(in the rows, 128 means zero)
[117 147 161 127 157 143 138 152  87 125 114 104 187 139 100 148 149 123
 149 161 186 140 116  83 104 164  94 147 166 119 147 225  98] -> 2
[160 128 146 139  98 121 137 116  90 119 148 170 150 127 162 137 129 130
 164 119 142 120  96 153 129 172 119 128 124  99 120  98 124] -> 1
[145 109 124 129  88 120 126 163 163  70 144 152  89  76 123 133 113 131
 189 104 164 120 126 157 104 160 126  94 184 101 103 135 167] -> 5
[135 121 145 113 106 127 114 115 107 117 138 150 119 148 150 125 126 171
 160  97 138 132 111 146  80 141 145 115 145 116 140  85 179] -> 0
[125 133 175 128 150 192 136 107 136  90 151 102 188  44 157 138 123 105
 141 148  94 130  72 114 158 146  99 125 110 167 167 123 130] -> 6
[129  61 167 143 121  87 141 153 140 147 104  59 121 139 156 124 120 151
 158 103  96 114 125 184 144 101 130 128 164 121 142 106 102] -> 6
[164 117 144 105 115 124 155 123 178  83 161 118 129 110 177 145 135 154
 129 100  81  72  61 174 128  97 201 138 103 143 100  85 139] -> 0
[103 162 119 182 137 160 128 161 111 113 126 158 155  78 104 140 123 128
 139 163 174 167 165 124 108 179 121 121 141 152 105 147  80] -> 1
[125 112 137 152 103 106 115 121 119 107 127 153 136 185 117 102 149 129
  77 140 122 148 156 143 133 178  92 163 145 109 128  63 114] -> 5
[146 112 137 130 109  93  93 138 126 129 122 135 106 196 156 124 108 126
  97 130 141 122 163 166 148 183 120 140 146  83  92  68  86] -> 5
[158 121 113 113 149  89 141  90  93 120 122 137 132 145 148 131 113 146
 113 129 139  60 175 137 127 126 125 143  78 137 110  73 107] -> 7
[120 125 119 137 103  77 106 146 160  75 120 115 102 139  95 149  94 140
 144 127 147 123 183 156 112 184 124 151 144 122 143 134  63] -> 2
[114 152 142 158 104 160 122 151 156 120 143  79 133 103 119 137  79 102
 151 154 102 170  98 132 153 113 125 140 165 117 109 186 162] -> 3
[147  98 169 130 186 135 118 143 125 188 128 106 143 157 153 130 118 148
 111 128 105 150 136 109 124 146 120 108 186  89 116 146 132] -> 2
[148 127 114 141  96 161 132 171 135 121 131 153  73 136 130 138  76 117
 195 127 135 146 197 157 136 155  81 130 181  69  72 142 113] -> 6
[133 128 159 117 165  83 110 123 116 129 113 112 167 161 129 124 126 144
  47 125  99 127 159  79 121 195 101 175  96 117 145 106 109] -> 1
[116 148 158 127 123 129 124 134 130 102 124 119 130 158 126 122 126 157
 124 115 132 114 134 117 109 119 162 142 112 142 134 148 152] -> 0
[100 175 120 134 162 136 151 156 133 105 119 115 125  62 143 133 141 116
 167 122 126 111  73 112 152  56 138 103 120 176 141 188 121] -> 6
[164 173 121 161 120 180 132 110 131  89 114 182 108 111 122 133 128  96
 141 121 120 142 151 118 101 183 102 126 158 144 163 161 102] -> 2
[144 104 141 124 137 174 157 144  69 115 120 147 123 153 116 122 126 179
 149 112 147 145 143 126  82  93  81 133 176 158 102  66 129] -> 4
[112  96 131 111 127 198 131 158 222 153 172 113 131 139 137 140 186 111
 100 156  91 132 114 159 161 136 142 101  84 121 114 121 156] -> 4
[125 142 126 148 155 125 128 134 171  84  99  79 188  84 139 161  84 141
 130 136 146 104 103 104 157 131 147 110  90 147 196 161 127] -> 7
[103 138  92 143  84  93 134 133 147  79 131 152 112 139 131 118 124 186
 170 104 169 124 122 149  88 122 189 140  87 120 134  87 135] -> 4
[135 172 144 153 109 201 137 163 104  61 116 105 181  97 123 134  94 103
 127 166 156 130 129 119 137 137  85  96 122 166 115 139 195] -> 7
[116 107 121 136 137 138 120 139 118 124 132 161 150 147 137 128 146 151
 133 140 167 134 151 141 109 164 127 110 129 114 143  74 162] -> 6
[122 101  98 130 101 185 169 138 176 186 146 130 129 101 132 171 154  91
 189 131 117 152  54 158 143  84 124 112 132 107 125 139 193] -> 3
[134 133 116 139  91 126 141 149 196 125 108 150  99 111 151 116 173  90
 115  96 108  97 127 110 121 134 131 127  53 147 117 119 203] -> 3
[ 93 133 193  77 144 145 158 172 145 146 102  90 166 135 147 133 151 130
 128  75 101 158  69 134  63 134 176 117  80 122 195 184 167] -> 0
[115 136 115 147 162 214 147 115 178 117 143 133 229  71  90 163 163 140
  98 186 158 157 102  77 110 180 140 134  96 148 185 155 136] -> 4
[157  97 137 146  95 109  94 114 132 127 154 182  92 165 130 112 151 115
 111 131 141  76 141 144 152 149 125 128 139 148 114  90 176] -> 5
[139 155 150  90 129 190 152 105  86 161 101 119 100 139 160 111 142 152
 166  86 123 169 118 111  93 107 100 120 166  88  98 113 118] -> 5
[113 107 188 122 161 113 134 133  87 127 119 129 134 116 146 109 154 127
 126 114 135 129 135 126 117 131  97 122 129 155 109  99  94] -> 3
[161 139 131 143 146 164  71  98  87  84 158 147 109 113 144 126  56 121
 120 150 113 142 186 112 101 205  56 138 134 156 123  92 126] -> 7
[110 146 143 116 113 127 103 141 154 147 119  95 105 108 143 127 111  91
 135 126  91 150  84 102 147 148  98 122 178 111 120 141 215] -> 4
[126 112 131 116 181 145 167 157 166 153 128  79 126 122 116 134 126 149
  81 117  78 146 119 134 120  48 176 130 133 146  90 144 114] -> 3
[117 138  70 180 108 177 110 157 186 164 146  96 123 146 138 155  99 173
 158 167  90 162 129 151 143  84 117 140 176 112 112 106 190] -> 0
[133  84 135 120 128  64 127 169 126 156 120  96 112 206 135 135  99 196
 137  90 141 147 121 179  99  82 177 108 161  75 126 108 148] -> 3
[ 81 164 131 147  96 185 133 142 102  81 129 136 113  94  99 134 134 109
 193 161 141 174 156 175 123 140  54 115 222 136 107 107 133] -> 0
[111 125  93 149 123 168 126 144 161  83 102 118 108 142 107 147 148 166
 143  99 172 149 162 125  82 139 151 120  91 157 165 130  70] -> 1
[151 174 101 124 107  74 134 132 118 124 122 138 110 139 133 126 147 162
 125 105 105 119 112 165  64 118 170 141 108 135 152 151  91] -> 0
[157  85 136  93 171 117 125 139 113 193 123  84 114 158 142 123 110 124
  74  77 116 130  91  87  96  82 155  99  81 126 122 169 162] -> 5
[ 66 167  85 117 139 146 138 146 128 127 124 105 174 102 132 127 136 138
 159 154 156 147 124  97 168 105 115 127  90  87 118 137 110] -> 1
[116 106 114 171 123  91 144  86  92 123 158 161 156 129  81 120 169 116
 128 172 166 138 145 170 128 159 142 127 119 117 143 165  49] -> 7
[153 145  82 132  96 124 132 186 138 117 143 195  92 199 128 146  82 135
 151 130 148 131 194 174 118 160 124 149 129  69  73 111  95] -> 2
[117 118 120 131 131 133 140 137 137 137  93  84 134 154 120 138 123  85
 133 130 119 132 121 120 139 133 114 152 162 101 172 177 159] -> 6
[111 162 114 106 149 131 107  81 108 144 114 132  97  92 131 124 138 115
 133 156 136 113 207 103 161 151  68 117 170 109  62  88  88] -> 0
[153  83 167  91 179 153 129 140 161 165 139 117  97 138 166 119 136 112
  82  89  62 106 139 161 113 117 186 102 101 146 120 141  88] -> 0
[126  82 129 173  97 118 126 131 190 114 167  93 141 125 109 145 134 130
 114 155 122 148 104 184 137 154 171 104 133 112 132 132 133] -> 4
[166 156  72 141 138 122 117 126 130 148 111 134 124 101 141 133 126 137
 135 135 102 137  93  80 128 122  88 139 194 108 140 143 162] -> 6
[143 133 172  88 131 178 132 125 124 172 130 133  89 154 127 143 119 148
 139 106  75 212 154 124  84 194  72 154 195  66  98 115 115] -> 6
[180  94 143 136 152  93 137 143 123 171  91  60 124 167 183 125 122 145
 110 103  66 113 105 134 141  98 104 145 167 105 132 125  96] -> 6
[ 99 100 145  75 131 209 168 175 161 165 131 111 105 141  94 107 111 142
 161  93 141 118 187 142 103  57 202 119  67 127 124 208 135] -> 5
[158 139 124 102 119  89 169 121 101 117 114 125 170 139 154 133 135 129
 117 118 152  74 105 129 107 115 157 163  59 119 109 107 134] -> 3
[136 156 145  85 157  48 102 129  92 122 116 121 180 110 127 114 104 144
  55 124 113 133 133  67 136 190  97 142 104  94 127 112  98] -> 1
[111 168 131 110  94 182 102 175 120 129 109  96 201  79 137 111 154 149
 148 158 129 204  18  57 158 131  41  95 181 113 127 132 191] -> 7
[ 83 118 155 165 121 239 152 137 166 161 175 184 149 106  98 137 155 151
 207 169 141 180 113 128 165 118 128 121 173 119 113 166 165] -> 7
[ 73 143 144 116 148 183 132 189 160 153  91 113 163 108 129 128 107 128
 100 116 106 207  91 110 133 123 123 122 139 140 147 102 136] -> 5
[121 142 160 116 117 152 159 139  89  91  99 162 149 169 123 100 150 132
 111 114 151 124 159 101 101 152  96 154 104 134 124  89 152] -> 4
[139  92  98 112 210 124 125 110 121 193  84  69  75 156 126 154  84 116
  96  90 112 119 176  96  80  93 125 116 122 150 166 155 138] -> 4
[161 112 139 106 108 115 121 167 157 156 130  75 126 143 152 141  86 115
 157 128  86 107  97 128 151 127 109 142 195  73 109 168 203] -> 2
[ 95 158  99  83 131 145 141 140 190 174 139 113 116 133 139 132 164 118
 121 112  92 111  78  94 157  63 174 128  25 129 138 173 193] -> 6
[146 158 135 148 130 148 103 128 137  75 155 182 102 147  97 122 140 200
 137 123 140 130 206 139  87 153 122 113  93 161 195 150  82] -> 6
[128 186 165 105 108  52 104 118  55 112 109 173 132 121 129  82 112 119
 148 121 114  73 123  85 140 134  88 178 173 141 153 156 178] -> 0
[ 98 114 108 109 153 131 139 164 209 128 148 110 118 102 119 147 117 169
 111 116 105 109 108 106 137  69 175 135  66 172 110 111 158] -> 4
[167 121 175  67 180  93 138 125 123 112 146  97 143 104 112 116  89 170
  77  96  83  78 153 105  58 126 163 166  85 160 166 172 144] -> 5
[ 98  82 159 127 176 170 186 140 118 177  84  70 187  88 111 131 148 127
 137 131 117 142 117 132 139  75 130 123 152 157 170 148  84] -> 6
